Below is a small trained network, with its code and all its weights. Each question gives an input and a class and asks what happens when units are switched off, that is, made to give their printed mean instead of their output.

import numpy as np


def w(rows, s, z=0):
    codes = np.array(rows[::2]) - 128.0
    scale = np.full(codes.shape[1], s)
    scale[-1] = z or s
    return codes * scale


def f(y):
    return y / 2 * (1 + np.tanh(0.7978845608 * (y + 0.044715 * y**3)))


def log_softmax(a):
    a = a - a.max(-1, keepdims=True)
    return a - np.log(np.exp(a).sum(-1, keepdims=True))


def net(x, mask):
    res = np.array(x, float).reshape(1, 5) / 4 @ E
    y = f(res @ A[0][:, :-1].T + A[0][:, -1])
    res = res + np.where(mask, y, B[0][:, -1]) @ B[0][:, :-1]
    return log_softmax(res[-1] @ U[:, :-1].T + U[:, -1])


A, B = {}, {}
E = w([
[28,152,64,100,54],'x0',
[19,106,224,2,131],'x1',
[26,156,105,165,199],'x2',
[136,253,145,43,132],'x3',
[90,51,18,2,190],'x4',
],0.0077)
A[0] = w([
[111,36,221,180,76,161],'neuron 0',
[86,114,75,53,136,139],'neuron 1',
[91,95,68,89,117,235],'neuron 2',
[169,131,88,123,231,118],'neuron 3',
[85,231,181,150,175,165],'neuron 4',
[197,130,203,84,122,199],'neuron 5',
[120,148,149,143,206,53],'neuron 6',
[81,126,161,121,168,89],'neuron 7',
[237,99,156,122,147,198],'neuron 8',
[161,119,88,208,104,51],'neuron 9',
[177,216,115,95,96,106],'neuron 10',
[72,95,91,52,145,105],'neuron 11',
[202,152,67,226,98,143],'neuron 12',
[171,125,156,131,76,255],'neuron 13',
[104,102,98,70,133,97],'neuron 14',
[165,255,106,121,73,151],'neuron 15',
[151,57,104,146,72,155],'neuron 16',
[18,188,107,151,98,146],'neuron 17',
],0.012,0.0052)
B[0] = w([
[157,127,253,125,188,219],'neuron 0',
[175,72,145,56,89,215],'neuron 1',
[161,111,195,92,116,216],'neuron 2',
[207,40,116,152,140,185],'neuron 3',
[28,163,123,90,232,205],'neuron 4',
[55,211,152,116,78,205],'neuron 5',
[107,60,82,105,216,140],'neuron 6',
[113,110,97,81,125,157],'neuron 7',
[113,198,113,168,2,224],'neuron 8',
[152,132,51,191,6,192],'neuron 9',
[121,210,191,168,129,182],'neuron 10',
[174,61,103,67,103,217],'neuron 11',
[161,143,104,207,80,253],'neuron 12',
[136,179,154,174,138,202],'neuron 13',
[141,102,127,61,113,181],'neuron 14',
[66,201,211,164,175,215],'neuron 15',
[132,138,151,151,203,185],'neuron 16',
[79,182,139,35,67,205],'neuron 17',
],0.0096,0.012)
U = w([
[52,254,217,139,171,254],'0',
[194,177,82,247,91,100],'1',
[144,117,96,83,9,131],'2',
[218,27,149,109,198,41],'3',
[37,132,15,130,251,1],'4',
],0.0075,0.0033)

Each question gives the input, the list of numbers given to net, and the class t.
The units are the neurons (one row each of A and B). Each row of codes is followed by its name. A weight is (code - 128) times the scale printed after its matrix; where a second scale follows, it is the last column's (A, B and U).
mask holds one flag per neuron, in row order. A switched-off neuron (its flag False) gives its mean, the last column of its row in B, instead of its output. The means were averaged over made-up inputs and are rounded, as every weight is.
A unit's drop is (log p(t) with every unit on - log p(t) with that unit switched off) / (log p(t) with every unit on - log p(t) with every unit switched off).
The circuit of an input: a set's keep is (log p(t) with only the set's units on - log p(t) with every unit switched off) / (log p(t) with every unit on - log p(t) with every unit switched off). Starting from the 12 units with the biggest drops (on a tie, the unit counted first), units are removed one at a time, each time the one whose removal leaves the highest keep (on an exact tie, the one counted first), for as long as the keep stays at least 0.8.
circuit, biggest first: the units of the circuit, biggest drop first
most important unit: the unit with the biggest drop
k most important neurons: the k neurons with the biggest drops, biggest first
drop when u is switched off: that unit's drop, to one decimal
input [8,0,-2,8,5], class 2: circuit, biggest first	(neuron 1)
input [2,0,-1,-2,1], class 3: circuit, biggest first	(neuron 8; neuron 5)
input [0,-5,4,-6,6], class 3: circuit, biggest first	(neuron 8; neuron 3)
input [4,-1,1,-3,5], class 3: circuit, biggest first	(neuron 8; neuron 5)
input [-4,-7,8,5,1], class 4: 3 most important neurons	(neuron 4; neuron 6; neuron 8)
input [4,-6,-6,5,6], class 1: 2 most important neurons	(neuron 17; neuron 4)
input [6,-6,-5,7,5], class 0: 2 most important neurons	(neuron 15; neuron 10)
input [0,-2,-3,0,-3], class 1: 3 most important neurons	(neuron 4; neuron 17; neuron 12)
input [7,-4,8,-8,6], class 2: 2 most important neurons	(neuron 17; neuron 0)
input [-1,-1,-8,-2,0], class 1: 2 most important neurons	(neuron 4; neuron 15)
input [5,-3,-8,2,-3], class 0: 3 most important neurons	(neuron 15; neuron 10; neuron 3)
input [6,4,7,-7,0], class 2: drop when neuron 17 is switched off	0.4
input [2,4,-2,-6,-1], class 3: drop when neuron 10 is switched off	0.2
input [-1,7,-4,0,4], class 2: most important unit	neuron 5
input [7,-6,-6,6,5], class 0: drop when neuron 15 is switched off	1.3
